Here is a tiny trained network, its code and every weight. The questions are about switching its units off for an input and a class, where a switched-off unit gives its printed mean instead of its output.

import numpy as np


def w(rows, s, z=0):
    codes = np.array(rows[::2]) - 128.0
    scale = np.full(codes.shape[1], s)
    scale[-1] = z or s
    return codes * scale


def f(y):
    return y / 2 * (1 + np.tanh(0.7978845608 * (y + 0.044715 * y**3)))


def log_softmax(a):
    a = a - a.max(-1, keepdims=True)
    return a - np.log(np.exp(a).sum(-1, keepdims=True))


def net(x, mask):
    res = np.array(x, float).reshape(1, 3) / 4 @ E
    y = f(res @ A[0][:, :-1].T + A[0][:, -1])
    res = res + np.where(mask, y, B[0][:, -1]) @ B[0][:, :-1]
    return log_softmax(res[-1] @ U[:, :-1].T + U[:, -1])


A, B = {}, {}
E = w([
[88,160,111,130,127,168,201,16],'x0',
[176,158,83,229,128,119,173,153],'x1',
[169,155,102,101,132,249,72,119],'x2',
],0.013)
A[0] = w([
[117,157,134,135,93,121,111,125,128],'N0',
[111,183,137,165,145,192,186,59,41],'N1',
[120,167,138,128,105,126,122,140,122],'N2',
[179,135,147,69,126,124,156,132,122],'N3',
[165,125,133,134,109,153,142,148,98],'N4',
[117,159,79,92,144,190,67,84,9],'N5',
[119,91,164,47,127,137,86,121,215],'N6',
[192,162,97,179,139,156,72,157,140],'N7',
[120,108,101,105,152,159,116,109,57],'N8',
[74,155,157,72,126,51,179,54,141],'N9',
[117,97,169,156,132,153,118,116,116],'N10',
[109,97,127,188,97,40,127,139,63],'N11',
[70,124,119,58,136,92,171,91,134],'N12',
[143,166,86,185,138,97,172,119,67],'N13',
[128,157,74,129,116,157,165,101,70],'N14',
[91,123,166,140,116,129,133,117,102],'N15',
[16,108,152,131,135,116,86,78,142],'N16',
[246,159,100,156,102,149,84,193,119],'N17',
[111,209,93,151,116,144,140,70,169],'N18',
[139,110,176,107,155,94,98,201,239],'N19',
[176,163,68,126,174,146,124,166,77],'N20',
[142,161,112,107,112,199,104,93,86],'N21',
[134,184,105,82,88,168,114,124,161],'N22',
[86,99,175,151,130,122,120,97,84],'N23',
[106,80,208,33,118,153,34,117,32],'N24',
[100,127,134,121,110,123,99,148,101],'N25',
[121,140,108,99,112,133,157,158,127],'N26',
[63,87,158,93,108,107,174,85,146],'N27',
[129,111,147,126,118,112,129,95,110],'N28',
[141,93,163,96,128,51,51,196,56],'N29',
[105,95,167,57,132,125,65,119,177],'N30',
[122,120,173,179,92,56,156,161,54],'N31',
[120,123,152,149,140,34,165,147,176],'N32',
],0.012)
B[0] = w([
[143,108,133,109,100,144,116,130,128],'N0',
[165,35,76,73,182,65,195,69,216],'N1',
[152,132,154,116,101,144,133,102,126],'N2',
[125,120,146,139,115,121,132,111,135],'N3',
[131,138,116,119,107,152,114,133,136],'N4',
[84,38,211,242,41,67,211,183,182],'N5',
[68,78,161,179,70,106,200,184,253],'N6',
[148,181,120,93,158,177,79,108,217],'N7',
[121,123,154,133,131,93,158,125,137],'N8',
[68,188,173,139,116,194,67,180,235],'N9',
[128,124,152,114,138,125,127,132,126],'N10',
[174,80,63,93,184,98,131,59,181],'N11',
[83,185,164,132,112,213,90,160,201],'N12',
[129,4,180,152,69,68,210,135,182],'N13',
[176,77,92,95,141,90,151,112,172],'N14',
[116,166,135,156,132,132,110,127,135],'N15',
[117,208,160,168,142,154,90,176,197],'N16',
[135,199,121,72,143,190,45,102,230],'N17',
[84,70,131,151,98,107,141,175,245],'N18',
[188,116,100,44,199,134,110,59,249],'N19',
[132,181,115,119,130,152,81,130,162],'N20',
[123,75,133,110,138,54,153,112,203],'N21',
[156,118,91,124,157,159,133,93,210],'N22',
[140,166,140,133,137,166,109,164,139],'N23',
[243,81,2,63,232,95,96,12,220],'N24',
[116,111,108,126,123,119,153,139,135],'N25',
[133,135,105,139,126,119,131,140,127],'N26',
[94,192,159,128,103,155,71,198,211],'N27',
[132,144,146,126,122,130,111,131,134],'N28',
[70,73,188,221,42,94,230,206,203],'N29',
[113,43,153,172,104,88,202,132,235],'N30',
[186,92,46,99,185,118,118,81,177],'N31',
[96,63,157,151,91,86,204,114,228],'N32',
],0.0087,0.013)
U = w([
[108,67,160,196,76,84,203,169,70],'0',
[169,84,30,77,179,95,151,42,251],'1',
[117,255,136,126,118,168,46,167,56],'2',
],0.013,0.0024)

Each question gives the input, the list of numbers given to net, and the class t.
The units are the neurons (one row each of A and B). Each row of codes is followed by its name. A weight is (code - 128) times the scale printed after its matrix; where a second scale follows, it is the last column's (A, B and U).
mask holds one flag per neuron, in row order. A switched-off neuron (its flag False) gives its mean, the last column of its row in B, instead of its output. The means were averaged over made-up inputs and are rounded, as every weight is.
A unit's drop is (log p(t) with every unit on - log p(t) with that unit switched off) / (log p(t) with every unit on - log p(t) with every unit switched off).
k most important neurons: the k neurons with the biggest drops, biggest first
drop when u is switched off: that unit's drop, to one decimal
input [-6,2,-5], class 1: most important neuron -> (N19)
input [-7,-6,1], class 1: 4 most important neurons -> (N24, N19, N5, N18)
input [-6,0,2], class 1: 2 most important neurons -> (N19, N9)
input [7,0,5], class 0: 3 most important neurons -> (N5, N24, N19)
input [-6,-5,2], class 1: 2 most important neurons -> (N24, N19)
input [1,-6,1], class 0: 3 most important neurons -> (N6, N30, N17)
input [2,5,2], class 1: 2 most important neurons -> (N6, N29)
input [7,-1,4], class 0: 2 most important neurons -> (N5, N24)
input [2,-8,1], class 0: 3 most important neurons -> (N30, N6, N17)
input [1,-4,8], class 0: 2 most important neurons -> (N5, N6)
input [4,-7,1], class 0: 3 most important neurons -> (N30, N6, N17)
input [3,-7,6], class 0: 2 most important neurons -> (N5, N6)
input [-5,6,-8], class 1: drop when N11 is switched off -> 0.3
input [6,-5,7], class 0: drop when N5 is switched off -> 1.1
input [-4,7,-2], class 1: drop when N17 is switched off -> 0.0
